In the rows, 128 means zero.
Here are made-up things, facts about them, and rows of numbers that follow some of those facts. Name the thing behind each unnamed row.

How the things are related:
<1007> η <1129>; <1007> η <824>; <1007> η <1416>; <1039> η <1193>
<1041> η <755>; <1041> η <1486>; <105> η <972>; <1070> η <432>
<1070> η <916>; <1087> η <1270>; <1087> η <731>; <1096> η <432>
<1096> η <1156>; <1144> η <1503>; <1144> η <296>; <1182> η <703>
<1186> η <918>; <1194> η <755>; <1233> η <1087>; <1233> η <731>
<1233> η <296>; <1255> η <731>; <1270> η <598>; <1270> η <1424>
<130> η <598>; <130> η <1270>; <130> η <824>; <1310> η <1322>
<1310> η <1463>; <1322> η <731>; <1335> η <1180>; <1347> η <502>
<1347> η <731>; <1362> η <977>; <1362> η <1416>; <1410> η <1182>
<1416> η <555>; <1416> η <296>; <1424> η <598>; <1463> η <1322>
<1469> η <1523>; <1469> η <824>; <1472> η <18>; <1486> η <1523>
<1492> η <1129>; <1492> η <502>; <1492> η <862>; <1549> η <469>
<1549> η <1182>; <1550> η <598>; <156> η <296>; <176> η <1503>
<18> η <918>; <19> η <1424>; <209> η <1550>; <209> η <916>
<284> η <1310>; <296> η <598>; <306> η <727>; <306> η <755>
<306> η <1416>; <317> η <1087>; <432> η <727>; <485> η <306>
<502> η <1523>; <502> η <787>; <547> η <1180>; <555> η <1424>
<583> η <862>; <583> η <296>; <629> η <727>; <663> η <1255>
<663> η <296>; <666> η <824>; <666> η <296>; <678> η <1416>
<694> η <1233>; <694> η <862>; <702> η <1424>; <702> η <731>
<714> η <1356>; <72> η <755>; <731> η <1180>; <739> η <702>
<755> η <714>; <755> η <727>; <755> η <1182>; <787> η <156>
<787> η <1270>; <787> η <1303>; <824> η <1129>; <824> η <598>
<824> η <731>; <842> η <1087>; <842> η <918>; <842> η <1039>
<848> η <739>; <865> η <1039>; <908> η <1194>; <908> η <739>
<908> η <1550>; <916> η <555>; <918> η <1255>; <918> η <1303>
<972> η <702>; <977> η <1463>; <1007> γ <731>; <1023> γ <968>
<1028> γ <558>; <1032> γ <908>; <1039> γ <1511>; <103> γ <130>
<1041> γ <61>; <1048> γ <1194>; <1051> γ <176>; <105> γ <1469>
<1065> γ <220>; <1087> γ <1550>; <1096> γ <610>; <1144> γ <1032>
<1182> γ <1460>; <1194> γ <283>; <1199> γ <1186>; <1233> γ <387>
<1256> γ <755>; <1280> γ <727>; <1294> γ <1416>; <1303> γ <485>
<130> γ <1347>; <1312> γ <1503>; <1314> γ <1280>; <1318> γ <1486>
<1322> γ <415>; <1335> γ <574>; <1347> γ <1199>; <1354> γ <865>
<1356> γ <842>; <136> γ <229>; <1388> γ <862>; <138> γ <1549>
<140> γ <1144>; <1418> γ <952>; <1426> γ <1255>; <1440> γ <284>
<1460> γ <432>; <1469> γ <156>; <1472> γ <239>; <1486> γ <225>
<1492> γ <305>; <1503> γ <1070>; <1504> γ <475>; <1511> γ <669>
<1549> γ <182>; <1550> γ <1115>; <171> γ <1322>; <176> γ <276>
<182> γ <689>; <193> γ <663>; <209> γ <1418>; <225> γ <164>
<239> γ <1041>; <275> γ <848>; <276> γ <275>; <283> γ <1388>
<296> γ <1335>; <305> γ <430>; <315> γ <1047>; <317> γ <1051>
<384> γ <1048>; <387> γ <739>; <408> γ <1501>; <415> γ <29>
<42> γ <1504>; <432> γ <161>; <469> γ <408>; <474> γ <1007>
<485> γ <1039>; <502> γ <820>; <505> γ <996>; <555> γ <363>
<558> γ <469>; <574> γ <1023>; <610> γ <1314>; <61> γ <505>
<629> γ <1310>; <652> γ <105>; <663> γ <1182>; <666> γ <629>
<678> γ <916>; <689> γ <1256>; <694> γ <1362>; <731> γ <881>
<739> γ <1356>; <755> γ <136>; <803> γ <474>; <820> γ <384>
<848> γ <972>; <862> γ <1096>; <865> γ <948>; <873> γ <42>
<881> γ <103>; <908> γ <315>; <916> γ <1312>; <948> γ <193>
<952> γ <1233>; <968> γ <1065>; <972> γ <873>; <977> γ <209>
<996> γ <1424>

Named rows:
<629>: [172 126 160 121  83 143 107 150  78  89 132  95 141 158 119 118  84 132
 127  82  98  78 163 120 110 148 202  96 132 145 121 132 132 140 142 150
 161 118 161 110  86 131 177 120]
<276>: [ 91 133 174 120  73 149 113 158 117 115 152 112 152 168 140 110  73 112
 114 101 111 109 146 119 121 174 192 126 118 124  80 153 124 142 125 144
 193 133 164  95  73 158 157 104]
<296>: [134 141 155 113  88 133 104 144  87  81 127 130 145 155 100 112 100 120
 105  93 130  75 154 111 122 149 172 112 127 119 105 139 127 142 154 145
 155 159 154 130  69 163 156  79]
<317>: [ 91 132 183 122  78 136 121 159 111 130 164 150 154 154 174 110  69 111
 121 106  96  94 124 119 116 176 226 117 115 121  77 136 121 148 191 150
 194 137 168 105  87 152 148 121]
<1048>: [125 177 147 112  67 136  91 128  90  93 130  89 154 171  83 104  72 118
  97 126 101  26 148 129 102 135 156 112 124  93 108 153 121 125 122 151
 118 147 164 128  85 145 174 109]
<432>: [164 122 144 124  81 152 102 150  56  46 126  72 140 163 119 100  86 126
 119  56  68  77 192 108 115 168 163 103 134 149 140 145 140 149  85 173
 152 129 164  98  69 151 185  97]
<229>: [138 138 151 121  72 148 107 150 105  79 122  83 146 160 101 109 106 114
 110  90 115  90 196 107 111 149 163 107 128 136 119 138 122 126 104 124
 170 151 166 115  83 156 156  98]
<171>: [139 141 153 114  85 139 103 148  79  88 121 118 147 159  91 112 101 122
 104  90 125  74 158 117 120 151 177 113 126 126 107 138 129 144 142 149
 149 150 159 113  79 158 161  89]
<502>: [118 185 146 112  74 132  91 122  76  98 130 110 155 168  74 102  73 119
  91 130 104  17 135 128 104 139 155 118 121  82  96 152 121 135 142 157
 115 156 159 127  77 152 173  99]
<209>: [163 130 155 127  93 128 109 150  85  72 132 125 151 150 154 106 121 130
 115  76  79  62 163 103 109 153 199  98 131 149 126 143 134 147 147 143
 144 147 168 126  88 143 176  92]
<873>: [107 126 153 123  78 153 120 148  99  87 148 115 146 182 100 126 102 117
  97  98 141 120 152 111 116 128 216 113 125 116  69 172 133 139 110 130
 162 132 143 106  94 145 187  86]
<430>: [137 138 153 121  72 147 107 150 103  81 124  87 146 161 104 110 105 115
 108  92 115  86 189 111 112 146 165 106 128 133 112 141 124 126 105 130
 164 151 165 117  85 155 161  96]
<1294>: [138 140 153 114  85 137 102 149  82  87 120 118 147 159  89 112 101 121
 104  90 125  75 158 117 120 153 175 113 127 127 105 138 130 144 141 150
 150 149 158 114  80 158 161  89]
<1550>: [147 142 154 120  75 139 106 147  88  85 121 106 148 163 108 109 114 123
 110  91 111  80 167 108 114 147 161 117 128 135 101 144 124 135 127 139
 155 143 160 111  75 155 161  87]
<1460>: [134 136 149 120  81 138 107 151  90  67 118 101 151 157 119  99 117 117
 105  76  98  73 194 102 113 157 164 108 130 138 140 140 128 139 110 139
 157 163 171 123  89 158 167  86]
<977>: [142 139 155 127 104 134 102 170  63  87 115 123 146 152  81  93 112 117
 103 134 124  60 125 116 130 148 204 101 127 138 141 151 142 154 125 149
 119 165 173 168  90 173 170  84]
<694>: [139 142 160 121  86 129 113 144  87  95 134 135 147 150 128 113 103 120
 112 101 120  67 151 109 112 144 197  99 126 123 103 132 125 141 179 134
 158 155 157 139  86 153 158 101]
<968>: [139 137 152 118  78 143 106 150  94  82 120 100 146 159  94 111 104 118
 107  90 120  82 179 112 115 150 170 111 127 130 113 137 125 136 123 137
 159 151 163 114  82 158 158  93]
<1070>: [174 124 157 130  75 149 110 148  80  76 137  79 137 160 137 113  88 126
 132  87  85  84 179 110 104 144 188  92 133 145 112 138 129 133 126 144
 167 117 162 110  80 140 171 120]
<583>: [139 140 160 122  81 132 114 143 101  89 137 119 147 151 143 112 102 118
 116 102 116  75 167 105 109 141 190  96 128 126 108 135 122 132 166 123
 167 155 159 144  84 152 159 101]

Rows to name:
No name comes twice in this set of rows, the named rows included.
[140 136 148 117  89 135 102 152  92  69 121 111 150 154 106 106 116 121
 101  75 103  70 179 109 117 160 176 108 129 139 128 142 133 144 118 142
 145 162 167 124  84 157 169  79]  <1418>
[135 142 151 120  79 142 107 147  89  79 121 108 144 154  99 109 111 115
 105  92 121  82 182 105 115 148 166 109 127 127 110 134 123 134 135 132
 162 162 161 123  77 167 152  84]  <1233>
[147 141 154 118  84 137 104 147  74  87 122 115 146 161  98 109 106 125
 109  93 117  74 151 114 119 149 170 114 128 131 102 143 129 144 141 153
 147 143 157 116  72 158 162  86]  <555>
[151 136 156 117  81 144 101 151  89  87 120  94 145 164  92 114  97 125
 112  85 116  80 168 118 117 152 173 111 130 136 115 141 130 137 114 146
 158 133 159 108  77 148 168  99]  <306>
[ 88 134 177 120  72 148 113 161 118 124 153 113 153 165 144 107  68 111
 118  99 106 106 146 123 123 186 188 131 116 125  83 149 123 142 129 147
 201 131 170  92  69 160 150 109]  <1051>
[130 141 152 120  71 146 109 146 109  73 126  93 146 160 113 109 104 112
 107  93 118  88 193 103 112 149 157 106 127 127 107 142 122 126 111 123
 168 160 163 124  77 164 154  87]  <156>
[155 138 148 117  88 142  98 152  97  75 118  99 143 149  72 113 115 123
 107  86 117  79 190 107 114 151 167 107 129 137 126 128 126 134 121 129
 159 161 167 114  77 161 149  85]  <103>
[132 134 155 104  91 139  96 159 117 106  99  94 161 157  72 119 107 130
  99  58 143  72 200 127 118 165 181 118 129 146 168 124 129 133  93 120
 173 147 168  95 108 131 180 105]  <1182>
[106 140 153  90  88 146  84 160 132 121  86  85 165 165   8 133 100 128
  86  55 186  80 208 145 127 173 161 132 127 135 159 126 128 127  61 114
 173 153 162  75 106 137 177  96]  <469>
[146 146 148 106  70 159  91 150  91  98  90  64 144 176  12 116 108 128
 103  79 155 102 190 122 125 154 112 144 129 135 110 135 121 127  66 148
 174 128 158  63  55 164 147  79]  <1356>
[131 136 149 122  75 142 109 152 101  61 119  83 152 158 131  97 118 112
 106  76  90  79 213  97 110 157 158 107 130 144 145 141 127 132  88 130
 163 162 176 122  92 158 168  91]  <161>
[156 136 164 121  91 129 113 151  79 101 131 129 144 151 125 112 100 125
 119 109 120  67 137 114 115 139 207  97 128 132 113 134 127 142 177 141
 153 141 160 142  85 147 163 107]  <678>
[157 148 159 121  69 140 110 146  97 104 108 104 146 163  89 109 131 126
 113 104 127  89 169 103 111 134 146 126 128 138  97 131 112 127 132 130
 171 136 163 101  70 156 141  89]  <739>

The same things again, as new rows of numbers:
Some rows with their names:
<689>: [121 132  75 131 149 108  80  99 103  93 164 138 104 122 149  91 150 151
 127 139 134 133 113 120 145 120 161 174 112 114 126 143 170]
<1511>: [131 140  75 136 150  99  78  99 104  93 170 131 124 140 153  91 148 158
 125 140 122 143 120 127 145 132 165 171 123 126 124 144 168]
<1180>: [128 133  78 129 150 105  79 118 102 119 160 152 158 136 145 112 160 144
 128 139 117 153 114 116 148 125 162 190 122 132 161 143 183]
<547>: [124 126  79 130 151 104  92 122 112 122 160 154 142 129 146  98 152 144
 125 142 113 140 108 118 146 120 159 195 120 151 155 143 168]
<1335>: [127 136  78 136 152 101  94 121 115 131 154 148 152 139 145 105 150 136
 127 140 106 148 100 118 145 116 160 194 126 150 169 143 164]
<1041>: [120 120  83 130 152  98  75 109 157  93 155 139 109 117 139  90 146 142
 131 173 135 136 103 113 143 124 162 181 113 121 198 145 160]
<1051>: [118 119  78 138 149 104  74 103 105  93 154 128 115 152 157 114 140 143
 129 140 131 152 141 117 150 146 160 168 122 126 170 143 164]
<1424>: [137 114  84 129 176  96 132 112 122  87 160 151 135 119 138 100 140 113
 130 157 143 120 156 121 156 131 239 173 112 195 130 142 160]
<996>: [127 110  78 131 151 101  78 109 105  96 153 137 103 132 143 108 141 145
 122 138 153 138 108 114 143 140 162 169 114 113 158 141 169]
<1270>: [144 138  85 132 181  94 126  99 122  95 160 150 162 123 146  98 162 113
 128 180 119 121 148 121 157 114 223 167 109 221 132 144 159]
<787>: [121 137  79 134 159  99  80 102 152 101 155 132 112 125 152  90 139 132
 124 156 166 123 102 123 147 118 163 175 119 171 129 144 157]
<908>: [121 128  78 129 164 121 138 100 117 104 181 137 107 125 147  88 143 116
 127 138 101 127  88 114 142 109 162 179 116 115 169 146 156]
<315>: [128 133  86 129 156 135  82  95 100 101 178 130 113 140 148  93 144 115
 130 143 116 136  86 113 146 115 162 172 118 111 156 144 162]
<1144>: [115 132 114 141 163 136 139  96 115 140 192 133 110 125 141  97 138 128
 146 137 114 128  82 112 146 123 160 181 111 126 130 144 158]
<862>: [125 127  83 144 151  96  76  99 103  97 156 136 119 144 151 111 138 148
 127 139 131 140 105 116 144 127 162 173 118 115 129 147 163]
<225>: [158 128  80 153 151  96  73  98 103  98 186 146 133 165 144 109 146 163
 125 138 142 151  81 140 144 117 164 167 120 115 124 141 157]
<1186>: [118 116  79 130 152  94  75 120 175 112 160 127 107 118 154  91 136 132
 129 152 186 122 100 133 148 126 162 188 149 143 123 163 158]
<171>: [132 151 112 141 161 103  77  97 105  92 151 152 107 133 157 126 146 142
 134 139 112 154 101 114 145 109 160 171 111 116 163 144 159]
<1418>: [123 117  81 128 147 136  75 108 106  95 161 124 107 144 151  93 148 124
 128 142 113 153 115 115 142 155 163 170 131 117 180 140 172]
<1460>: [135 121  79 136 150 110  74 101 104  98 176 131 121 159 144  99 145 138
 126 139 131 149  93 124 144 140 160 171 132 120 146 143 162]

Rows to name:
No name comes twice in this set of rows, the named rows included.
[132 132  80 130 148 112 138 178 121 182 156 207 227 117 143 104 193 154
 123 139 114 145 129 124 148 119 162 249 120 227 164 142 213]  <731>
[119 114  82 128 156  91 110 145 191  92 157 158 113 161 147 106 136 162
 180 144 186 130  93 180 147 130 209 171 113 130 128 219 162]  <1310>
[117 112  78 130 151 113  84 118 173 135 164 124 104 127 151  87 137 117
 125 142 169 123  93 128 143 148 161 194 162 150 151 152 162]  <842>
[123 128  77 127 150 104  98 146 139 133 154 159 142 118 144  92 156 146
 122 147 130 129 115 120 148 122 163 200 120 181 134 142 178]  <1347>

The same things again, as new rows of numbers:
Known rows:
<1233>: [147 102 139 121 137 116 113 131 122 144 110 129 150 119 109 125 145 119
 123 114 129 138 119 132 123 128 122]
<1356>: [111 105  94 117 168 106 136 149 113 162 134 111 109 117  89 147 149 100
  88 139 137 146  55 100 108 123 114]
<1492>: [141 126 149 139 147 142 122 151  89 117 137 117 134 142 121 104  97 116
 113 128 104 145 146 133 117 134 173]
<1469>: [140 134 128 138 137 153 116 141 114 113 110 128 152 128 126 155 113 102
 117 114 114 152 131 140 117 117 131]
<156>: [151 126 130 141 130 145 106 140 124 134 125 136 171 119 121 167 119  99
 117 125 145 152 109 135 105 119 109]
<727>: [123 134 112 124 149 122 143 143 112 139 110 120 116 125 104 151 139 102
  90 177 151 132  88 104  96 144 116]
<1322>: [134 153  95 174 153 103 112 137 152 116 117 102 141 153 142 137 140 124
 143 119 117 115 113 136 120 104 127]
<105>: [113 143 120  80 125 181 105 158  93 129 123 165 158 101 172 156  75 123
 149  80  88 150 123 158 121 105 181]
<1318>: [118 121 110 128 162 110 129 123 150 150  97 104 132 116 128 103 132 109
  94 146 124 134 118 132 137 111 124]
<1310>: [131 157 101 164 168 106  87 122 155 100  85  83 161 162 152 137 156 161
 140 121 127 114  83 134 117 122 102]
<1416>: [133 148 123 130 127 109 140 150 105 136 115 127 110 127 122 124 146 125
 120 142 139 113 131 131 131 114 140]
<1256>: [133 141 123 122 142 110 124 147 122 138 120 106 141 119 118 125 124 116
  98 131 127 126 127 130 123 126 129]
<61>: [125 127 118 134 142 113 131 148 116 145 112 127 125 120 118 121 143 108
 109 138 136 130 125 126 136 110 130]
<663>: [144 135 144 132 129 132 117 140 123 124 108 120 157 123 127 138 117 106
 109 122 118 141 153 140 128 124 129]
<315>: [139 131 121 129 130 108 132 142 127 139 119 115 139 119 114 136 138 108
 106 123 121 130 131 129 125 118 127]
<1129>: [141 112 116 132 153 121 111 128 128 156 137 135 151 121 115 125 129 103
 122 140 139 134  93 121 113 112 117]
<1007>: [133 121 141 118 143 135 129 140 106 124  98 117 127 131 126 112 127 136
 109 131 122 133 138 137 128 131 148]
<952>: [134 106 131 122 141 119 128 136 120 141 110 115 140 122 112 128 148 117
 105 120 133 144 114 127 121 129 121]
<972>: [125 111 109  86 126 160  99 137 110 150 135 154 115 113 160 143  86 115
 159 103 114 145 103 147 115  95 185]
<1312>: [129 112 110 136 144 121 128 136 136 145 100 127 138 119 118 133 155 104
 110 127 136 147 111 128 134 107 115]

Rows to name:
No name comes twice in this set of rows, the named rows included.
[117 147 113 123 144 132 153 157 100 115  89  90  99 136 118 146 125 113
  71 129 109 144 134 123 130 119 148]  <72>
[139 109 130 141 129 137 116 130 143 137 119 107 112 136 134 123 106 101
 124 119 113 156 153 143 128 105 168]  <317>
[128 126 120 103 142 136 115 142 110 140 123 141 142 115 136 128 110 119
 131 121 123 133 116 142 121 111 146]  <702>
[209 111 184 169 112 201 137  85 117 177 172 124 141 122 147 148 146 144
  60  92 138 176 135 122 182 100 161]  <176>
[122 167 103 125 157  99 150 192  73 108  97  11  80 156  98 147 114 109
   7  99  96 133 123 109 145 109 123]  <1549>
[134 118 116 145 130  97 143 145 134 147 123 121 116 120 103 123 144  95
 122 107 111 136 135 130 137 110 152]  <1426>
[117 113 110 130 151 132 145 127 136 142  91 143 130 112 120 139 153 104
 117 142 133 146 109 127 127 113 125]  <916>
[175 137 166 139 113 148 140 122 112 151 132 126 157 111 129 139 143 130
  81  98 121 141 151 135 164 116 138]  <1144>
[113 134 123 127 131 142 165 135 123 118  59 144 112 118 117 154 166 113
 107 157 141 147 136 120 121 132 125]  <1070>
[108 161 112 134 155 149 151 137 128 109  78  97 112 131 142 149 101 108
  68 172 111 146 135 120 111 140 139]  <629>
[ 83 101 131 146  90  78  75 172 200 239 184  84 140  73 141 122 136 103
  78 151 166 143 117 127 124 126 143]  <1193>
[129 135 133 113 132 142 130 147 109 127  99 132 133 119 139 126 115 125
 116 119 113 133 143 142 127 121 154]  <19>
[116 141 115 143 150 130 162 137 131 124  92 132 122 122 103 154 133  90
  90 180 128 144 123 109  99 151 128]  <432>
[130 148 101 154 149 126 123 138 144 138 139 108 129 133 134 132 102  84
 104 143 110 140 123 125 125 100 140]  <171>

